Below are the code and all the weights of a small trained network. Each question names an input and a class and asks about switching units off, where a switched-off unit gives its printed mean instead of its output.

import numpy as np


def w(rows, s, z=0):
    codes = np.array(rows[::2]) - 128.0
    scale = np.full(codes.shape[1], s)
    scale[-1] = z or s
    return codes * scale


def norm(h):
    return h / np.sqrt((h * h).mean(-1, keepdims=True) + 1e-5)


def f(y):
    return np.maximum(y, 0)


def log_softmax(a):
    a = a - a.max(-1, keepdims=True)
    return a - np.log(np.exp(a).sum(-1, keepdims=True))


def net(x, mask):
    res = np.array(x, float).reshape(1, 3) / 4 @ E
    u = 0
    for l in range(2):
        y = f(norm(res) @ A[l][:, :-1].T + A[l][:, -1])
        res = res + np.where(mask[u : u + 4], y, B[l][:, -1]) @ B[l][:, :-1]
        u += 4
    return log_softmax(norm(res)[-1] @ U[:, :-1].T + U[:, -1])


A, B = {}, {}
E = w([
[175,145,253,153,52,100,162,152,47],'x0',
[204,33,122,85,20,96,118,190,44],'x1',
[117,51,182,168,169,169,109,133,179],'x2',
],0.0061)
A[0] = w([
[220,43,68,106,105,63,139,230,119,183],'L0N1',
[124,1,123,207,243,151,108,46,158,8],'L0N2',
[111,167,12,148,96,51,203,69,198,98],'L0N3',
[79,144,192,200,146,93,248,128,141,165],'L0N4',
],0.0057,0.0013)
B[0] = w([
[123,174,145,66,168,113,139,78,155,253],'L0N1',
[94,142,110,174,39,144,103,228,53,234],'L0N2',
[167,243,79,86,184,165,47,65,173,199],'L0N3',
[153,124,134,128,126,97,34,70,255,200],'L0N4',
],0.0094,0.006)
A[1] = w([
[178,80,194,27,39,73,160,89,139,99],'L1N1',
[198,150,67,78,120,160,91,213,115,207],'L1N2',
[122,87,181,66,90,56,130,154,185,246],'L1N3',
[143,76,153,252,79,101,153,204,254,83],'L1N4',
],0.0061,0.0012)
B[1] = w([
[184,87,200,118,81,156,222,193,1,255],'L1N1',
[151,177,172,106,158,131,156,47,202,204],'L1N2',
[84,110,109,223,140,76,150,44,143,213],'L1N3',
[112,133,88,80,183,166,72,120,60,193],'L1N4',
],0.0097,0.0067)
U = w([
[57,95,114,160,148,186,62,224,85,151],'0',
[107,161,86,121,184,127,97,68,228,197],'1',
[109,89,86,169,160,102,198,190,139,1],'2',
[120,80,150,174,177,94,130,120,108,71],'3',
[122,121,89,75,166,81,184,135,101,98],'4',
[156,91,191,143,110,94,252,121,52,161],'5',
[84,77,78,148,142,82,185,187,127,8],'6',
],0.013,0.0057)

Each question gives the input, the list of numbers given to net, and the class t.
The units are the neurons (one row each of A and B). Each row of codes is followed by its name. A weight is (code - 128) times the scale printed after its matrix; where a second scale follows, it is the last column's (A, B and U).
mask holds one flag per neuron, layer by layer. A switched-off neuron (its flag False) gives its mean, the last column of its row in B, instead of its output. The means were averaged over made-up inputs and are rounded, as every weight is.
A unit's drop is (log p(t) with every unit on - log p(t) with that unit switched off) / (log p(t) with every unit on - log p(t) with every unit switched off).
The circuit of an input: a set's keep is (log p(t) with only the set's units on - log p(t) with every unit switched off) / (log p(t) with every unit on - log p(t) with every unit switched off). Starting from all 8 units, units are removed one at a time, each time the one whose removal leaves the highest keep (on an exact tie, the one counted first), for as long as the keep stays at least 0.8.
units of the circuit, in order: the units of the circuit, biggest drop first
top k neurons: the k neurons with the biggest drops, biggest first
k most important neurons of layer l: the k neurons of layer l with the biggest drops, biggest first
drop of u: that unit's drop, to one decimal
input [2,2,7], class 0: top neuron	L0N2
input [-6,-4,5], class 0: 2 most important neurons of layer 0	L0N2, L0N1
input [-4,6,6], class 5: 2 most important neurons of layer 0	L0N1, L0N3
input [7,-3,2], class 3: 3 most important neurons of layer 0	L0N4, L0N3, L0N1
input [-5,4,7], class 0: top 3 neurons	L0N2, L0N3, L0N4
input [-6,6,-8], class 1: top 2 neurons	L0N3, L1N1
input [2,-5,3], class 0: 3 most important neurons of layer 0	L0N2, L0N1, L0N3
input [7,-8,3], class 1: top 2 neurons	L0N4, L1N1
input [5,-4,6], class 1: top 3 neurons	L0N4, L1N1, L1N3
input [7,-8,-3], class 1: top 2 neurons	L0N4, L1N1
input [7,-7,2], class 1: top 2 neurons	L0N4, L1N1
input [-7,8,-3], class 1: top 2 neurons	L1N2, L0N3
input [6,-4,0], class 1: top 2 neurons	L0N4, L1N1
input [-2,2,0], class 1: units of the circuit, in order	L1N1
input [-3,-7,7], class 0: 2 most important neurons of layer 0	L0N2, L0N1
input [-3,-6,7], class 0: drop of L0N2	0.5
input [1,-3,4], class 0: drop of L0N2	0.5
input [6,-6,-4], class 1: drop of L0N4	0.1
input [0,-3,2], class 0: drop of L0N4	0.0
input [-6,-1,6], class 0: units of the circuit, in order	L0N2
